Below is a small trained network, with its code and all its weights. Each question gives an input and a class and asks what happens when units are switched off, that is, made to give their printed mean instead of their output.

import numpy as np


def w(rows, s, z=0):
    codes = np.array(rows[::2]) - 128.0
    scale = np.full(codes.shape[1], s)
    scale[-1] = z or s
    return codes * scale


def f(y):
    return np.maximum(y, 0)


def log_softmax(a):
    a = a - a.max(-1, keepdims=True)
    return a - np.log(np.exp(a).sum(-1, keepdims=True))


def net(x, mask):
    res = np.array(x, float).reshape(1, 3) / 4 @ E
    y = f(res @ A[0][:, :-1].T + A[0][:, -1])
    res = res + np.where(mask, y, B[0][:, -1]) @ B[0][:, :-1]
    return log_softmax(res[-1] @ U[:, :-1].T + U[:, -1])


A, B = {}, {}
E = w([
[133,58,140,165,93,167,5,245,82],'x0',
[200,159,251,158,218,54,85,142,68],'x1',
[12,99,171,143,40,104,154,57,71],'x2',
],0.011)
A[0] = w([
[106,113,235,185,144,94,112,142,32,158],'n0',
[50,82,117,169,51,126,121,107,119,227],'n1',
[88,120,55,75,131,255,155,119,210,165],'n2',
[8,73,115,162,63,143,180,160,75,238],'n3',
[195,101,152,98,189,157,117,217,179,165],'n4',
[114,159,179,139,103,82,218,24,109,188],'n5',
[99,102,82,111,61,154,115,156,138,116],'n6',
[121,92,213,171,138,76,154,175,40,155],'n7',
[93,133,223,161,201,128,117,181,139,146],'n8',
[138,92,99,129,174,124,57,170,101,253],'n9',
[205,170,151,183,131,141,30,190,145,208],'n10',
[122,199,100,90,229,139,199,105,163,232],'n11',
[134,148,183,156,132,108,133,114,11,163],'n12',
[68,135,39,129,87,117,124,100,158,210],'n13',
],0.0095,0.0037)
B[0] = w([
[223,79,91,123,178,248,75,61,93,230],'n0',
[102,99,189,32,66,228,152,155,166,228],'n1',
[194,190,73,198,73,84,121,144,197,243],'n2',
[89,95,157,96,97,235,141,152,171,247],'n3',
[150,137,187,209,144,53,169,148,146,211],'n4',
[106,211,156,50,216,170,163,81,172,241],'n5',
[121,125,129,61,78,181,207,205,203,193],'n6',
[231,36,60,139,83,208,41,2,172,212],'n7',
[207,99,114,171,137,140,138,124,99,192],'n8',
[155,20,171,199,134,172,149,149,127,200],'n9',
[116,109,162,177,211,141,110,138,199,224],'n10',
[153,209,144,153,144,43,113,94,54,242],'n11',
[114,32,136,123,93,122,122,59,82,202],'n12',
[183,169,110,100,33,132,179,152,215,219],'n13',
],0.0084,0.015)
U = w([
[70,75,162,93,125,111,115,134,46,64],'0',
[100,120,152,92,52,197,122,213,191,74],'1',
[28,133,201,41,176,171,132,75,159,6],'2',
[135,221,91,170,71,71,125,99,162,139],'3',
[113,105,175,252,189,56,132,190,184,224],'4',
[164,47,140,145,197,176,54,1,91,126],'5',
[109,199,167,73,218,66,103,120,82,244],'6',
],0.0087,0.0012)

Each question gives the input, the list of numbers given to net, and the class t.
The units are the neurons (one row each of A and B). Each row of codes is followed by its name. A weight is (code - 128) times the scale printed after its matrix; where a second scale follows, it is the last column's (A, B and U).
mask holds one flag per neuron, in row order. A switched-off neuron (its flag False) gives its mean, the last column of its row in B, instead of its output. The means were averaged over made-up inputs and are rounded, as every weight is.
A unit's drop is (log p(t) with every unit on - log p(t) with that unit switched off) / (log p(t) with every unit on - log p(t) with every unit switched off).
The circuit of an input: a set's keep is (log p(t) with only the set's units on - log p(t) with every unit switched off) / (log p(t) with every unit on - log p(t) with every unit switched off). Starting from the 12 units with the biggest drops (on a tie, the unit counted first), units are removed one at a time, each time the one whose removal leaves the highest keep (on an exact tie, the one counted first), for as long as the keep stays at least 0.8.
units of the circuit, in order: the units of the circuit, biggest drop first
top k neurons: the k neurons with the biggest drops, biggest first
drop when u is switched off: that unit's drop, to one decimal
input [-4,2,8], class 2: units of the circuit, in order	n5
input [-6,4,1], class 6: units of the circuit, in order	n5, n11, n3
input [-4,-6,0], class 3: top 3 neurons	n2, n11, n9
input [-2,2,8], class 2: top 3 neurons	n5, n1, n3
input [-3,-2,4], class 2: top 2 neurons	n5, n9
input [-5,-6,0], class 3: top 2 neurons	n2, n11
input [-8,-7,6], class 1: top 2 neurons	n13, n2
input [0,1,-2], class 4: top 2 neurons	n0, n7
input [1,5,-7], class 4: drop when n4 is switched off	0.4
input [-4,-7,-3], class 3: drop when n12 is switched off	0.0
input [-8,1,-7], class 6: drop when n13 is switched off	0.1
input [4,2,-4], class 4: drop when n4 is switched off	0.3
